Below is a small trained network, with its code and all its weights. Each question gives an input and a class and asks what happens when units are switched off, that is, made to give their printed mean instead of their output.

import numpy as np


def w(rows, s, z=0):
    codes = np.array(rows[::2]) - 128.0
    scale = np.full(codes.shape[1], s)
    scale[-1] = z or s
    return codes * scale


def f(y):
    return y / 2 * (1 + np.tanh(0.7978845608 * (y + 0.044715 * y**3)))


def log_softmax(a):
    a = a - a.max(-1, keepdims=True)
    return a - np.log(np.exp(a).sum(-1, keepdims=True))


def net(x, mask):
    res = np.array(x, float).reshape(1, 3) / 4 @ E
    y = f(res @ A[0][:, :-1].T + A[0][:, -1])
    res = res + np.where(mask, y, B[0][:, -1]) @ B[0][:, :-1]
    return log_softmax(res[-1] @ U[:, :-1].T + U[:, -1])


A, B = {}, {}
E = w([
[99,25,158,170,225],'x0',
[57,125,166,202,49],'x1',
[190,183,255,20,105],'x2',
],0.0086)
A[0] = w([
[194,185,37,143,206,255],'neuron 0',
[203,234,113,74,83,231],'neuron 1',
[187,115,145,41,164,176],'neuron 2',
[162,203,32,152,41,191],'neuron 3',
[159,192,45,218,69,159],'neuron 4',
[102,96,192,108,51,84],'neuron 5',
[49,34,165,179,191,96],'neuron 6',
[105,154,85,180,58,246],'neuron 7',
[222,96,175,33,238,178],'neuron 8',
[184,186,254,70,43,242],'neuron 9',
[93,217,32,176,85,206],'neuron 10',
[124,120,193,175,87,91],'neuron 11',
[173,116,190,56,197,180],'neuron 12',
[160,113,47,200,138,108],'neuron 13',
[90,59,41,190,205,185],'neuron 14',
[61,86,235,183,29,251],'neuron 15',
],0.0084,0.0049)
B[0] = w([
[184,53,96,55,107,190],'neuron 0',
[95,180,207,19,105,229],'neuron 1',
[194,228,191,98,163,185],'neuron 2',
[43,132,57,17,56,202],'neuron 3',
[54,86,37,84,56,182],'neuron 4',
[39,172,105,168,70,148],'neuron 5',
[171,160,94,92,205,173],'neuron 6',
[45,98,92,86,121,192],'neuron 7',
[230,245,190,84,187,209],'neuron 8',
[93,163,255,147,35,252],'neuron 9',
[46,68,55,86,53,196],'neuron 10',
[35,178,192,158,131,141],'neuron 11',
[200,213,191,120,153,188],'neuron 12',
[175,52,62,189,62,160],'neuron 13',
[146,49,127,204,171,200],'neuron 14',
[74,175,204,180,181,210],'neuron 15',
],0.0084,0.013)
U = w([
[80,82,27,198,42,63],'0',
[128,144,68,38,77,121],'1',
[194,184,175,90,178,217],'2',
[174,22,70,211,174,166],'3',
[60,196,91,130,112,2],'4',
[47,76,170,188,197,181],'5',
[157,161,168,175,187,64],'6',
[66,158,254,187,57,118],'7',
],0.0092,0.0052)

Each question gives the input, the list of numbers given to net, and the class t.
The units are the neurons (one row each of A and B). Each row of codes is followed by its name. A weight is (code - 128) times the scale printed after its matrix; where a second scale follows, it is the last column's (A, B and U).
mask holds one flag per neuron, in row order. A switched-off neuron (its flag False) gives its mean, the last column of its row in B, instead of its output. The means were averaged over made-up inputs and are rounded, as every weight is.
A unit's drop is (log p(t) with every unit on - log p(t) with that unit switched off) / (log p(t) with every unit on - log p(t) with every unit switched off).
The circuit of an input: a set's keep is (log p(t) with only the set's units on - log p(t) with every unit switched off) / (log p(t) with every unit on - log p(t) with every unit switched off). Starting from the 12 units with the biggest drops (on a tie, the unit counted first), units are removed one at a time, each time the one whose removal leaves the highest keep (on an exact tie, the one counted first), for as long as the keep stays at least 0.8.
units of the circuit, in order: the units of the circuit, biggest drop first
top k neurons: the k neurons with the biggest drops, biggest first
drop when u is switched off: that unit's drop, to one decimal
input [-7,4,-2], class 1: units of the circuit, in order : neuron 3
input [2,0,-8], class 3: units of the circuit, in order : neuron 14; neuron 9
input [-7,-3,8], class 7: top 2 neurons : neuron 9; neuron 6
input [-8,5,-1], class 1: top 4 neurons : neuron 3; neuron 1; neuron 4; neuron 10
input [2,2,-2], class 3: top 2 neurons : neuron 9; neuron 1
input [8,-3,-2], class 3: top 2 neurons : neuron 14; neuron 1
input [6,0,1], class 6: top 2 neurons : neuron 1; neuron 3
input [5,5,-8], class 3: drop when neuron 14 is switched off : 0.2
input [5,4,-5], class 3: drop when neuron 0 is switched off : 0.0
input [4,-2,0], class 2: drop when neuron 1 is switched off : -0.1
input [-3,1,0], class 1: drop when neuron 9 is switched off : 0.2
